The rows lie along a hidden order. The number after each row says roughly how far along it the row is, from 0 to 30. A new part has a new order.
(in the rows, 128 means zero)
[195 135 153 121 105 135 134 196 104 116 137  79 131 119 159   1 122 129
 135 144 108 154]	0
[136 108 118 132 139 125 125  63 140 151 141 127 137 119 146 202 132 127
 132 131 168 128]	20
[251 162 126 113  96 136 146 101  40 116 134  96 124 103 212   1 133 127
 139 161 144 163]	4
[215 122 143 123 127 119 138 136 177 148 132 131 137 101 160 215 139 122
 128 110 140 132]	19
[ 97 132 115 132 129 126 117 155 150 117 111 130 113 150 106 138 116 130
 122 120 107 120]	16
[ 77 106 132 128 140 124 120  94 177 133 116 166 107 135 114 191 120 129
 124 113 117 108]	28
[144 144 127 127 118 131 122 177 148 126 120 101 130 127 126  80 121 128
 129 130 134 129]	5
[134 108 104 125 136 116 128 109 188 141 127 173 119 121 124 143 121 130
 130 108 116 119]	25
[238 128 153 126 123 117 141  96 218 174 116 152 134 104 175 255 131 122
 121 115 150 158]	15
[105 130 103 128 116 130 117 138 108 122 124 111 122 127 134  56 117 134
 135 128 143 129]	14
[107 119  94 126 123 127 126  96  96 123 127 139 120 125 139 113 127 131
 133 132 130 124]	21
[148 121 140 117 125 121 137 124 159 149 131 147 137 117 139 147 135 123
 131 118 124 130]	17
[ 90 126 114 137 118 130 113 130 109 114 120 113 118 132 120 136 129 133
 126 127 145 131]	14
[  3  86  87 139 131 124 109 118 136 129 117 157 114 147  86 188 117 137
 126 116 146 109]	27
[ 86 106  82 124 114 125 127 114 144 146 130 138 120 108 149  61 119 142
 137 117 164 136]	21
[  9 102  93 139 126 130 114  98  62 115 129 125 116 144 110 140 128 126
 132 133 155 119]	21
[ 65  87 132 129 137 110 113 159 255 169 107 172 124 125  75 201 111 133
 120  88 125 117]	26
[  9 118 124 137 117 126 104 134 120 124 110 130 130 127  80  94 113 142
 131 110 136 108]	21
[ 96 135 112 124 118 122 106 177 217 138 109 124 116 137 107 150 104 135
 125 110 120 130]	14
[196 120  86 121 121 119 132 111 132 119 102 157 105 137 136 155 117 132
 128 119 128 121]	27
[143 103 110 125 130 121 122 102 218 164 121 159 124 114 140 189 118 131
 127  98 147 134]	22
[138 110 118 133 134 116 126  90 191 134 109 139 111 133 132 255 128 122
 116 116 125 130]	25
[126 135 107 125 127 126 120 163 147 118 118 133 114 136 112 118 121 129
 125 120 106 120]	17
[ 93 125  98 126 124 124 128  94 121 134 128 145 122 116 127 122 128 134
 135 124 144 120]	22
[ 77 116 106 123 124 125 104 202 163 124 121 129 137 135  73   9 115 138
 135 105 102 113]	16
[220 142 124 122 124 123 137 102 160 150 129 128 137 105 171 138 130 125
 130 130 143 152]	11
[125 147 135 126 122 124 120 182 164 118 119 115 122 137 111 144 116 129
 125 116 109 129]	10
[142 150 116 124 120 128 136 141 119 111 116 127 115 138 133 107 124 128
 127 133 119 136]	15
[ 79 106 101 133 126 120 114 118 197 145 105 149 103 139 103 207 116 130
 120 100 143 129]	24
[ 80 111  62 112 108 117 116 104 178 163 133 152 123  95 141   1 111 142
 146 110 153 132]	24
[ 98 127 116 132 113 122 125 144 169 141 114 123 120 134 123 124 110 136
 126 110 141 138]	15
[104 124 113 126 107 132 128 133 115 134 127 129 125 130 142  92 118 134
 131 122 159 145]	11
[ 43 106 103 126 112 131 114 111  82 127 127 119 121 132 114  91 114 138
 135 127 160 124]	17
[173 119 121 126 142 115 130  63 230 166 119 174 140 100 155 202 126 129
 127  97 168 136]	23
[143 140 101 119 121 123 118 146 115 112 114 135 117 137 118  93 122 128
 129 125 131 118]	18
[ 87 132 114 128 119 122 118 173 186 127 124 135 118 139 100  94 124 132
 126 101 104 120]	16
[154 134 133 127 131 123 132  68 138 123 114 161 111 131 157 231 131 122
 120 128 133 133]	24
[122 128  95 120 126 120 116 152 163 119 120 149 113 132 111  94 116 131
 129 114 110 115]	20
[110 118  87 118 128 113 114 122 239 177 115 140 124  99 129 138 107 138
 133  78 148 129]	25
[178 150  75 110 103 123 129  74 146 129 107 144 107 105 189 102 115 133
 135 124 151 147]	23
[223 131 147 126 125 127 139 103 155 142 141 125 136 107 147 154 123 131
 129 132 167 158]	10
[167 162 124 118 113 122 122 183 182 127 111 128 113 126 134  99 113 130
 129 116  97 145]	12
[170 145 108 120 119 124 123 145 151 129 113 135 113 117 134  95 126 130
 129 122 119 143]	16
[123 159 168 128 104 139 113 220 170 129 125  83 126 139 116 142 115 133
 128 113 123 143]	0
[  9  92 106 131 137 121 111 147 151 120 133 153 118 143  68 160 120 136
 128 120 109  92]	25
[ 47 120 122 126 132 122 111 194 164 125 125 127 128 133  82  49 114 136
 132 106 108 105]	13
[241 157 114 116 103 124 140  80 101 143 125 122 122  94 212  74 123 131
 137 136 158 158]	13
[206 103 124 126 139 119 145  71 165 155 131 129 136 102 179 255 140 127
 125 123 162 147]	24
[127 129  77 123 104 122 112 105 174 138 111 143 114 117 137  93 111 138
 133 108 154 132]	22
[151 115 102 127 132 119 130 109 133 136 114 170 115 124 148 207 128 125
 123 121 142 143]	24
[131 126 118 124 123 122 118 136 184 149 118 142 125 119 135 159 117 132
 129 106 153 131]	17
[ 96 141  46 114 114 122 126  27  67 136 129 169 116 104 170  13 122 141
 148 122 170 118]	30
[ 94 134 126 129 129 125 119 183 143 108 116 128 125 139 118  76 119 129
 127 118  84 109]	13
[186 163 147 128 103 136 126 148 128 128 127  89 127 122 164   1 117 134
 132 141 152 159]	0
[174 126 109 124 127 120 131  52 156 152 125 130 125 116 168 222 134 125
 126 121 154 143]	23
[228 106 110 121 143 118 150 111 122 157 135 170 128  96 186 200 129 117
 134 138 140 137]	25
[140 141 138 133 106 138 127 124 133 130 142  73 129 119 150  25 122 136
 132 148 152 147]	3
[ 71  94 106 147 126 122 112 114 181 147 114 136 129 138 108 184 112 140
 125 104 161 131]	20
[114 137 117 124 110 126 112 181 158 125 115 118 120 122 120  10 109 137
 134 118 119 117]	11
[143 132 109 113 130 124 126 141 226 129 110 165 117 118 125 145 119 130
 127 109 138 136]	24
[ 70 127  89 133 138 115 120  92 183 144 112 172 113 134 107 235 127 127
 122 102 129 132]	29
[199 118 151 120 145 122 123 104 180 160 134 160 141 102 147 155 143 123
 129 125 122 126]	16
[ 34  94  73 138 121 125 109  67 101 142 124 149 115 129 118 134 119 138
 134 116 172 125]	25
[113 109  91 123 129 115 120  95 206 151 119 156 117 111 130 150 117 133
 132  98 135 124]	26
[131 130 118 123 130 115 127 143 236 139 100 157 117 130 118 187 116 127
 119  95 113 135]	20
[186 141 123 110  99 133 131 161 122 100 125 122 125 117 139  45 118 132
 138 137 109 135]	5
[195 127 111 122 128 113 129 101 219 146 107 170 115 122 158 170 121 124
 120 107 132 147]	24
[ 60 119 101 136 112 128 105 160 128 124 118 120 118 129  98  93 115 140
 132 124 138 126]	17
[ 67 145 124 122 108 138 118 217  95 120 135  90 131 132 104   1 118 139
 141 136 104 111]	5
[229 123 143 127 120 120 143  69 185 172 131 155 139  90 186 243 129 122
 123 125 161 162]	15
[152 136 112 120 128 124 131 107 142 142 119 156 120 107 164 133 127 129
 134 125 148 133]	26
[207 151 102 120 106 122 132 105 167 138 108 126 106 127 148  52 122 133
 131 113 125 134]	15
[135 122 110 114 118 121 122 115 210 159 125 140 131 101 136  60 113 135
 139  99 134 128]	17
[216 131 107 127 133 116 131  72 156 121 113 166 106 138 160 255 135 117
 115 130 129 137]	26
[154 119 126 120 140 126 129  36 135 148 141 126 133  95 191 161 141 122
 129 134 153 148]	18
[151 150 124 128 117 132 128 128  52 122 135  97 129 123 160   4 123 134
 135 151 145 142]	7
[208 134 163 131 141 118 137 120 226 160 119 135 136 114 148 191 129 122
 120 113 132 151]	13
[183 123 151 147 142 132 147  45  75 118 126 132 119 146 158 255 142 112
 112 160 110 146]	15
[ 98 149 135 127 107 127 108 194 198 147 122  85 123 142 106  60 107 129
 127 109 117 136]	5
[126 125 120 135 122 122 116 151 206 138 114 127 122 132 113 158 112 132
 121 106 136 136]	14
[128 127 119 129 121 122 116 130 200 126 112 131 116 134 103 118 110 133
 124 105 108 126]	14
[136 108 101 121 126 112 118 101 213 157 107 174 117 114 128 181 116 130
 126  99 137 124]	25
[ 97 110  74 126 108 123 103 113 130 149 120 131 121 121 131  45 110 148
 137 108 140 133]	20
[120 150 109 117 115 125 124 130 118 127 115 129 108 129 166  72 121 130
 132 130 119 131]	16
[ 93  98  92 128 145 114 131  79 160 139 109 179 117 131 113 238 129 123
 119 104 119 107]	30
[215 135 127 124 118 120 132  98 210 174 121 135 129 103 177 227 119 129
 127 112 163 166]	14
[155 127  64 120 118 114 126 100 196 138 101 133 103 117 159 202 116 128
 126 107 143 135]	27
[ 65 125  68 128 125 115 106 122 163 140 109 170 109 132  90 192 117 135
 127 105 147 118]	30
[142 145 121 121 120 121 118 165 204 136 110 132 127 119 123  99 116 131
 125 108 139 137]	14
[160 126 151 124 126 122 135 117 187 169 134 136 139 114 130 135 128 126
 128 118 142 150]	11
